In the rows, zero is written as 128.
Each row is followed by its class number. Each block has new classes, again numbered from 0 up, in any order.
[127 131 123 111 112 129 140 126 115 104 138 103 107 130 138 133 121  93
 161 148 133 117  79 107 127 134 119 152 132 128 152 139] | 5
[126 132 132 143 126 141 119 112 140 121 130 129 137 130 123 123 128 122
 108  84  97 138 158 126 144 140 127 112 139 133 128 136] | 4
[108 119 140 141 133 105 105 147 162 107 143 129 126 142  94 136 127 151
 118 113  69  77 175  95 136 145 149 108 149 114 137 149] | 6
[116 131 135 161 143 142 126 124 155 116 136 115 124 117 113 126 158 139
 131  95 115 112 177 109 141 155 126  96 133 110 113 133] | 8
[133 162 117 113 252  92 146 176 129 117  97 148 108 129 147 100  69 143
  86 144  67 142 168 131 122  89  96  67 119 119 148 159] | 5
[ 85 117 150  72 107 121 121 157 138 110  94 127 117 131 166 110 165 141
 127 121 136  89 149 129 153 121 129 144  47 157 109 157] | 7
[146 135 130 125 138 115 120 126 140 128 126 127 125 149 107 134 104 129
 124 173 151 127 109 152 108  98 125 144 136 127 140 124] | 3
[ 87  92  79 157 136 152 207 137  96 154 103 121  92 100 157 159 157 155
 107  81  64 134 157 131 160  87  81 171 144 139 178  91] | 0
[103 152 150 194 218  96 145 178 162  88 132 127 141 133 133 117 136 168
 126 123 105 145 169 113 129  80 101 107 123 139 158 181] | 0
[116 170 112 149 199 123 113 125 145 133 132 140 159 169 128 108 114 111
 118 128  81 101 101 147 137 125 136 106 155  98 139 118] | 3
[110 144 125 130 145 112 131 148 153  98 136 122 148 133 153  93 126 137
 115 109 100 114 140 104 138 126 136  98 105 123 136 147] | 0
[128 133 134 151 118 137 119 118 134 131 126 134 130 130 118 136 134 140
 101  73  98 121 162 128 126 115 127 112 135 131 124 125] | 3
[ 91 135 130 127 146 132 135 146 147 135  79 149 123 138 130 137 152 149
  89 139  95 139 125 154 143  83 109 126 106 128 106 108] | 9
[151 111 133 128 125  98 121 161 144 154 131 127  78 111 104 175 133 200
 112 150 112 108 124 108 121 149 119 143 189 131 155 126] | 6
[138 122 114  80 176 124 149 156  86 138 108 126 113 122 149 115 107 131
 101 140 172 122 122 121 113  77 100 119 116 126 148 130] | 8
[ 95 109 122 142 157 134 125 151 145  98 123 132 117 142 134 102 139 127
 123 123  94 132 108 102 165 128 129 111 103 134 122 142] | 5
[156 167 120  64 121 126 139 145 112  75 153  93 107 125 182 115 107  93
 141 111 151 100  80  49 100 136 118 108 108 147 134 153] | 2
[129 159 126 136 150 142 129 125 139 124 148  99 146 156 133 130 107 128
 167 107 111 128 145 126 128 138 119 121 148 132 135 139] | 10
[169 150 128 157 161 146 113 120 129  86 140 101 117 143 112 132 131 103
 135 128 146 131  93 125 116  93 136 115 141 106 102 131] | 2
[136 155 141  65  82 119 146 115 116 132 131  88 175 113 106  82 128 100
 128  65 177  81 151 128  99  92 150  77  88 121 156 133] | 3
[ 81 182 109 111 178 116 170 148 124 163 126 118 128 146 144 135 121 176
 165  76  75  98 131 157 133  81 106 111 146 129 172 119] | 9
[108 149 125 133 155 142 133 154 113 129 124 150  99 118 116 157 158 158
 115  97 109 144 142  97 134 111  85 106 172 118 136 112] | 5
[140 153 142 160 147 107 137 127 141 127  99 111 116  99 131 159 124 125
 122 141  95 126 128 134 108 112  89 165 173 142 177 127] | 5
[ 77 118 131 171 112 122  99 155 122  87 107 174  82  98  77 171 161 133
 115 180 168 112 125  79 164 157 131 124  99 125 130 144] | 10
[121 145 131 144  98 114 101 123 146  85 123 121 110 139 114 135 136 118
 119 148 129  90 147 117 109 123 123 140  81 107 136 162] | 1
[136 153 125 132 103 118 128 123 149 122 140 133 144 136 148 132  77 143
 101 129  97 141 104 130  99  60 129 154 111 134 150 143] | 9
[119 114 112 106  80  83 104 127 134 127  99 142 151 130 127 110  82 156
  90 168 125 117 153 159 119 127 125 128  88 138 176 148] | 7
[102  99 130 160 116 148 130 117 116 165 136 183 118 101  69 164 157 165
 108 111 116 160 170 156 159 128 122 104 159  97 131 119] | 7
[137 143 136 122 104 133 105 116 150  93 152 123 103 130 124 140 111 124
 129 129 145 118 114 106 119 116 145 128 115 122 115 141] | 2
[124 150 118 110 103 130 128 131 160 123 155 133 111 128 144 137 102 150
 134 122 123 143  96 105 126 133 146 130 111 141 125 131] | 9
[146 135 121 150 147 140 135 118 141 130 145 131 115 126 122 142 119 155
 131 153 149 165 104 145 121  80 115 146 142 122 132 118] | 2
[139 130 128 137 104 119 105 137 137 118 147 127 137 135 128 124 112 127
 110 138 122 109 135 106 140 155 138 128 125 117 115 133] | 10
[132 134 115 121 165 145 145 126 121 139 149 115 115 127 151 133 108 103
 150 118 153 140  86 116 132 135 136 147 144 135 138 118] | 8
[146 135 105 118 167 116 146 152 128 129 134 107 114 140 142 128 111 138
  76 114 103 147 115 119 135  97 111 118 122 113 173 154] | 6
[121 144 136 161 111 119 125 124 145  93 135 142 106 115  96 141 136 123
 113 136 131 139 124 115 129 105 115 117  85 112 149 162] | 1
[112 146 121 113 161 141 145 133 123 137 149 102 145 149 139 121 106 120
 180 108 115  99 128 116 133 143 125 119 149 133 151 143] | 10
[132 125 122 120 143 137 129 119 146 125 141 121 134 139 132 131 110 112
 155 138  88 107 122 130 135 155 138 143 155 132 136 131] | 7
[135  90  82 167 113 122 155 142  96 156 130 145 115 130 109 129 152 135
 143 166  89 104  65 137 143 143 129 158 159 107 114  64] | 1
[127 149 125 158 138 140 123 116 143 108 127 135 132 101 135 120 127 116
 113  98 108 129 139 106 136 126 138 112 113 124 119 123] | 8
[146 137 137 129 120 126 124 114 130 127 127 140 106  99 125 132 116 166
 144 151 128 138 125 146 125  78 113 153 127 129 141 124] | 5
[151 149 103 122 191 178 175 119 122 125 108 109 138 162 146 118 104 103
 110 104  94 225 163 162 115  72  79 107 125 135 114 129] | 4
[106 138 147 144 121 125 131 132 145 112 130 115 135 149 136 128 122 114
 164 130 109 131 118 125 118 145 127 125 122 141 113 147] | 8
[ 85 140 123 154 125 139 101 136 156 129 111 154 137 149 118 131 115 144
  93 108  79 141 126 131 157 122 137 106 108 126 120 132] | 10
[155 122 136  85 120 120 155 146 130 125 135  95  73  99 137 147 127 129
 108 129 165 107 130  99 114 125 116 126 121 128 135 142] | 2
[121 158 140 120 140 133 125 119 152 109 127 130 122 116 115 127 109 134
 155  95 124 113 174 114  95 102 136 116  99 145 137 149] | 1
[158 173 165 153 156 126 143 119 145  92 163 108 120 118 134 153 115 109
 138 116 147 177 137 126 119  92 104 133 142 122 153 170] | 0
[130 128 127 110 147 133 114 147 116 135 132 136 121 124 120 125  96 169
 128 132 179 109 183 132 109  71 148 141  94 124 122 143] | 10
[164  82 127  61 147 197 155 126 105 160 156 102 150 143 153 111 114 101
 207 110 126  64  87  63  55 153 163 153 212 162  82  97] | 3
[128 106 135 151 152 129 138 112 125 153 131 145 125 113  93 152 142 144
 110 134  92 130 165 148 148 118 117 126 168  94 149 127] | 6
[131 142 134 123 184 132 154 154 145 104 132 107  98 103 148 143 132 105
  89 105 117 130 102  66 131 140 106 103 154 129 176 165] | 0
[142 170 122 141 171 119 124 128 144  98 150 114 121 147 115 136 117 120
 115 127 130 135 125 134 148  97 118 111 131 102 141 136] | 9
[122 102 133 114 105  97 121 148 136 104 149 121 124 129  75 123 115 110
 135 169 173  79 105  96 119 132 160 114 139 115 133 122] | 2
[128 165 122 137 116 135  70  91 171 102 132 146 158 139  84 111 104 119
 119 131 151 149 154 144 134 145 167  99 120 115 115 115] | 4
[105 115 130 128 144 136 149 149 118 129 115 139 123 127 151 121 140 147
 114  96  94 131 138 127 142  92 126 123 119 131 115 124] | 0
[126 150 162 177 112 121  77 107 219  93 154 148 110 113 140 131 109 170
 113 150 111 144 108 112 147 131 142 142  90 137 127 175] | 8
[137 151 121 149 157 118 122 137 127 109 116 131 112 124 150 123 114 148
 117 142  94 139 120 128 122 104 102 125 122 121 146 153] | 5
[122 147  95 135 165 118 143 140 145 102 151 136 183 148 106  80  80 119
 105 113 112 135 157 119 117  39 145  97 114 115 135  95] | 2
[123 130 135 185 149 129 127 137 147 119 108 174 142  91 129 123 160 137
  50 111  60 138 147 125 162  84 129 123 134 102 101  89] | 0
[163 167  99 130 154 132 150 144 142  98 117  86  94 125 161 133 110 113
  82 137 102 148 108 104 144 134  84 113  98 123 156 159] | 10
[118 149 124 100 152 124 154 148 120 123 102 131 122 123 149 110 118 119
 118 127  89 134 130 131 126  86 108 116 107 125 125 121] | 5
[110 137 131 164 137 120 136 126 163 146 136 151 135 150 102 132 104 153
 115 143  75 142 114 167 118  57 116 146 121 109 153 136] | 1
[ 99 134  93 147 193 144 177 121 127 187 104 129 104 105 190 121 140 165
 153 118  40 120  65 146 165 181  94 111 156 132 162 123] | 8
[114 127 116 133 113 117 113 151 132 157 162 178 119 142 126 137 119 186
 108 126 111 117  91 110 134 120 135 133 155 125 130 107] | 3
[122 106 119 151 128 138 132 119 133 140 132 135 116 139  69 137 118 160
 139 126 131 139 135 150 116  84 123 116 134 117 152 130] | 1
[148 144 126  77 158 142 143 117 153  98 149  75 137 160 135  95 119 120
 194 168 158  97 177 132 112 134 116 139 121 127 123 149] | 4
[132 126 114 141 126 157 147 117 115 139 161 156 121 119  95 156 105 139
 114  87 127 184 159 123 125  89 132 107 148 115 118 110] | 9
[114 117 138 159 149 114 116 133 172 104 125 111 129 110 135 111 107 119
 130 143 133 107 172 109 148 179 160 130  76 148 134 178] | 10
[130 140 137 114 136 130 146 143 140 123 133 115 120 123 137 134 139 149
 123 120 104 120 142 125 130 110  95 123 124 127 157 166] | 7
[134 124 123 138 121 132 129 132 120 118 112 127 117 111 106 143 157 135
 123 128 128 127 163 133 137 148 114 114 130 120 129 133] | 7
[129 124 141 163 213  84 127 125 142 102  79 145 164 120 104  82 137  86
 124 185  97  83 231 166 153 168 137  90 111 114  86 105] | 3
[127 137 129 149 152 152 133 106 141 121 141 137 126 121 137 132 122 127
 127 111 108 153 135 122 127 122 121 110 137 122 117 134] | 2
[140 120 108 112  92 129 115 121 108 128 116 133 112 101 137 115 124 157
 131 118 120 105 144 118 122 136 136 127 122 127 120 105] | 5

Next block: new classes, numbered from 0 again.
[ 86 125 146 111 144 169  81 107 145 146 167 142  66  44 132 111 153 143
 138 195 154  66 166 120 183 120 148 130 102 107 124  97] | 5
[109 134 138  83 151 145 120 113 134 116 153 162  94 107 107 138 116 122
 129 159 151  87 105 122 130 134 154 120 145 130 112 132] | 5
[ 72 151 143 113 130 161 106 108 127  87 135 116  70  56 103 142 175 144
 121 193 144 103 161 102 183 135 165 119 129 109  87  92] | 0
[ 95 129 135  93 126 162  84 106 146 116 152 142  88  57 132 112 124 136
 145 182 154  72 143  84 177 114 153 120 132 111 130  98] | 6
[126 132 104  92 131 129 124 121 139 125 134 156 116 114 135 141 114 125
 124 116 154  98 109  96 118 128 134 109 137 123 122 132] | 11
[122 124 151 133 129 162 112 128 155 133 148 105 116 104 135 115 149 133
 123 165 142 111 154 135 158 135 138 144 140 114 123 116] | 7
[ 95 151 143 127 125 144  98 118 120 111 141 114  93  88 114 124 160 157
 139 178 133 102 151 105 176 137 157 130 118 121 101 105] | 6
[139 116 139 125 129 144 161 142 126 122 137 121 145 136 133 133 124 128
 114 121 134 116 126 144 137 125 135 141 137 136 160 130] | 7
[ 83 130 146 117 153 162  74 105 161 149 159 141  71  31 126 117 162 138
 141 199 150  79 178  76 189 108 142 126 101 103 120  92] | 1
[156 105 118 103 134 120 165 138 122 128 133 152 143 161 123 135 110 119
 137 104 138 105  74 158 106 125 133 129 151 145 145 152] | 5
[128 140 133 153 137 129 149 131 120 126 112 125 130 139 140 147 100 137
 129 100 134 133 109 144 113 142 145 100 140 129 160 130] | 3
[121 115 143  94 138 119 127 118 140 128 148 143 114  91 121 181 121 124
 122 147 133 103 119 114 152 139 131 143 138 118 123 120] | 8
[140 111 152 132 125 129 150 137 130 151 122  96 160 147 158 151 135 132
 116 141 130 148 128 160 123 135 113 142 114 121 164 135] | 3
[ 96 135 152 146 151 150 120 126 145 131 129 127  93  66 107 136 139 133
 105 150 124 106 175 118 163 127 137 114 110 122 154  96] | 1
[123 150 108 141 108 120 132 126 117  82 115 127 110 136 121 128 129 137
 138 131 132 143 124 101 137 132 137 136 132 136 107 133] | 2
[146 123 143 104 131 124 151 125 120 134 119 122 128 148 144 130 120 131
 127 106 152 133 101 136 113 132 108 140 132 123 150 145] | 3
[106 122 160 141 135 140 171 138 154 101 145  95 129 146 140 136 124 118
 102 120 110 123 126 135 138 139 156 115 152 119 157 125] | 11
[149 113 115 111 158 120 133 119 134 147 130 131 135 156 137 134 125 109
 126 112 139 121  70 142  93 143 132 117 142 119 129 145] | 3
[134 153 113 165 122 147 154 125 104 135 101 126 143 151 138 117  97 136
 100  95 142 135 146 136 107 125 130  96 128 145 172 136] | 2
[118 125 144 128 146 133 133 133 136 136 113 119 119 136 127 157 125 111
  93 114 134 132 129 138 113 145 136 121 131 124 148 119] | 2
[ 95 144 138  99 129 142  96 112 145 100 142 132  82  67 131 125 128 137
 137 168 133  99 140 104 158 134 143 117 120 104 104  95] | 6
[134 115 160 125 141 146 134 137 147 137 132  96 146 114 122 142 134 116
 107 143 138 130 140 134 146 131 139 142 156 124 146 117] | 7
[151 124 110 145 114 108 169 139 129 138 114 131 150 166 134 167 117 132
 122  89 120 129 109 147  93 137 109 109 169 141 125 152] | 1
[126 135 103 124 110 129 155 120 120 107 129 150 115 113 133 138 103 129
 124 106 128 107 129 123 136 117 122 124 134 135 166 131] | 2
[130 118 129 102 130 141 151 127 131  89 137 145  98 121 143 127 120 131
 142 128 132  97  89 127 145 127 140 134 125 117 137 124] | 6
[173 113 119 117 114 106 199 136 125 107 112 143 162 181 141 152  95 123
 135  86 138 145  91 137 113 121 118 134 163 142 161 158] | 9
[ 79 116 140 101 143 152  83 100 149 133 170 129  67  41 136 114 162 132
 144 189 153  69 151  90 197 117 153 145 119  99 132  94] | 3
[181 133 116 138 108  85 215 144  97  92  75 109 192 223 101 169  94 123
 115  57 128 176  92 139  88 133 138 104 202 158 148 160] | 9
[104 154 126 136 128 127 126 120 120 115 139 110 113 112 114 122 144 144
 121 130 136 114 152  85 157 128 150 121 131 130 118 126] | 11
[ 71 143 143 136 114 164  66 100 131 100 168 121  56  33 119  97 166 161
 139 198 138  84 188  80 210 131 146 140  97 108  97  89] | 8
[124 131 124  97 116 130 148 129 122 106 131 150 122 132 144 143 112 128
 130 118 142 119 122  94 124 122 130 130 134 131 128 144] | 11
[148 122 116 142 128 114 186 137 133 121  98 106 169 181 125 157 118 115
 101  96 122 144 115 169  89 148 130 114 155 136 134 145] | 0
[114 126 130 132  94 131 129 124 106  87 142 112 102 122 129 146 177 159
 152 166 151 121 130  88 171 115 133 163 117 128  94 137] | 4
[137 114 157 153 100 122 199 165 121  79 105  86 146 188 138 147 133 126
 129 102 120 153 139 148 133 119 123 161 128 126 188 127] | 10
[168 132 100 175  86  91 225 147  76  90  90 108 181 225 118 154  93 149
 124  51 111 164  97 150 100 125 120 132 166 169 154 169] | 4
[138 142 115 126 111 133 130 135 111  91 134 123 117 115 121 116 160 151
 152 142 133 121 150 117 152 118 134 146  98 127 117 126] | 7
[140 120 119  92 135 123 146 140 119 123 114 148 137 163 123 156 114  96
 116 102 139 130  79 137  87 125 127 114 163 122 133 129] | 10
[146 106 150 133 130 121 141 142 150 135 129  98 142 154 131 159 141 112
 107 124 122 134 102 161 115 153 132 129 153 120 132 127] | 8
[124 140 140 118  98 128 118 133 113 117 116 104 128 115 134 154 150 147
 146 152 147 140 125 117 141 129 133 129 142 125 135 121] | 3
[ 67 131 151  94 150 163  89 113 147 123 164 150  62  53 118 126 162 118
 127 182 140  77 156 110 172 125 149 134 123  94 121  82] | 10
[126 147 124 134 131 125 160 127 116 106 111 107 134 159 110 142 139 133
 115 127 126 144 109 142 118 141 147 109 150 131 103 135] | 0
[128 136 139 139 144 140 138 131 148 106 128 112 107 100 113 132 118 132
 114 122 129 114 163 138 152 134 142 124 121 109 146 106] | 7
[152 126 124 107 146 149 157 125 137 138 133 146 131 156 140 122 105 116
 112 131 145 116 120 145 114 130 126 144 136 127 135 144] | 7
[147 151 138 137 101 113 179 146  91  82  95 109 136 193 118 154 123 128
 130  86 137 161 127 120 103 128 117 142 153 136 138 151] | 10
[138 150 149 109 118 124 139 144 123  85 123 113 113 122 122 171 153 128
 140 149 132 153 122 120 135 135 142 142 143 118  94 124] | 7
[111 115 151 143 133 144 146 129 136 116 129 107 117 111 117 148 122 132
  91 134 118 111 143 149 153 148 148 118 141 119 149 100] | 8
[131  97 150 147 138 134 155 133 136 151 136 101 151 183 132 130 132 130
  91 104 130 127 113 168 109 147 113 143 128 135 147 150] | 4
[126 129 129 147 108 128 139 126 114 102 135 112 124 137 128 133 128 150
 142 132 128 115 139 107 153 128 145 131 127 131 136 131] | 8
[108 143 140 115 127 140 122 116 120  83 126 146  90  91 116 141 145 140
 135 158 137 134 140 101 157 137 147 123 128 120  98 112] | 9
[115 119 124  98 118 137 146 128 109  91 124 147 112 142 124 152 112 127
 134 117 138 110 112 108 127 124 129 133 151 120 135 125] | 10
[175 138 121 144 102  83 231 157 110  72  91  98 189 252 133 166  70 124
 121  32  98 179  99 138  65 135 129 106 166 145 158 181] | 11
[ 82 132 143 112 136 164  99 111 146 114 140 122  88  70 121 130 171 133
 118 191 147 100 166 118 162 135 154 122 116 106  95 100] | 0
[156 106 114 117 110 113 183 138 111 112 107 134 158 176 124 161  92 119
 113  80 142 134  74 133 103 118 116 132 170 151 159 151] | 4
[ 81 133 136 143 144 158 104 120 131 132 154 125  92  71 126 116 158 131
 126 165 141  88 163 110 177 114 151 127 112 109 145  91] | 10
[ 70 145 154 134 135 165  87 109 135 110 144 125  74  42 122 111 135 149
 126 173 130  85 188 100 186 135 159 115 112 112 124  83] | 6
[126 141 125 117 108 136 178 126 109  41 112 119 109 140 107 138 143 132
 143 133 131 128 123 109 146 119 156 130 139 129 130 136] | 0
[151 139 107 107 121 119 182 131 125  80 117 153 129 153 132 140  97 114
 124  90 126 132 102 117 103 125 131 114 148 129 127 152] | 11
[176 101 120 121 131  96 211 147 127 112 102 137 164 210 124 170  84 102
 107  53 119 153  48 171  71 141 107 138 171 146 156 163] | 4
[115 125 153 137 137 140 133 126 126 131 128 108 119 124 125 123 137 131
 119 128 121 123 140 148 138 142 140 130 132 122 161 120] | 3
[168  94 132 106 132  87 199 150 141 103 112 117 142 189 138 174  88 100
 123  63 101 126  85 157 102 135 122 143 149 122 175 144] | 6
[195 114 115 127 126  84 210 163 112  96  80 112 186 241 131 172  82 101
 117  41  96 169  53 177  49 144 128 104 156 140 157 162] | 6
[ 94 136 136 111 150 152 101 104 125 133 157 160  87  79 129 108 135 149
 137 161 153 104 119 102 158 120 131 133 100 118  96 119] | 4
[177  94 146 126 130  99 213 159 123 140  99 107 199 236 124 168  93  98
  85  50 116 167  69 188  61 136 103 138 160 155 191 167] | 4
[110 125 150 123 123 139 126 132 147 110 142 110 111 110 135 145 156 126
 121 154 130 126 128 130 150 133 134 141 122 118 140 118] | 2
[141 132 105 124 132 124 172 126 139 122 127 145 126 151 152 136  99 118
 124 100 133 113 124 118 114 125 133 122 137 124 143 146] | 11
[119 129 120 149 139 131 154 128 140 119 127 127 119 120 109 159 120 133
 101 121 119 103 135 135 133 132 138  97 142 131 147 122] | 1
[ 87 147 133  91 141 153  73  93 128 147 145 155  87  49 127 125 124 143
 133 168 152  93 156 102 148 136 131 111 121 111 118 105] | 3
[100 150 128 152 108 125 118 123 106 112 154 120 102 101 111 115 139 173
 155 143 141  91 167 109 179 115 149 131 114 143 124 132] | 5
[137 148 128 108 127 112 168 126 103  86 100 129 147 181  97 153 112 134
 136 100 141 146 104 109 101 137 144 120 158 145 107 160] | 0
[100 118 127 115 131 151  73 114 141 134 168 157  76  53 137 122 168 145
 149 175 147  78 121 106 174 141 135 147 104 115  98 105] | 8
[109 142 151 120 100 135 158 127 105  90 110  95 126 137 118 148 143 145
 121 134 138 137 169 113 144 125 134 134 136 131 128 132] | 0
[103 130 149 121 147 167 120 114 150 143 135 112 106  91 125 109 164 129
 106 168 149 103 159 142 153 134 136 129 112 112 134 111] | 0
[116 156 113 122 118 132 115 115  87 110 118 129 116 124 119 137 122 148
 137 133 147 126 119  98 130 123 152  97 139 131 120 130] | 3
[ 81 133 160 134 154 152  87 119 135 151 156 119  95  57 108 117 145 132
 106 172 128  97 177 141 166 130 154 110 113 120 121  96] | 5
[132 120 144 141 129 122 153 148 117 155 121 107 165 169 135 152 129 128
 103 105 129 143 125 160 109 137 106 138 132 131 155 134] | 10
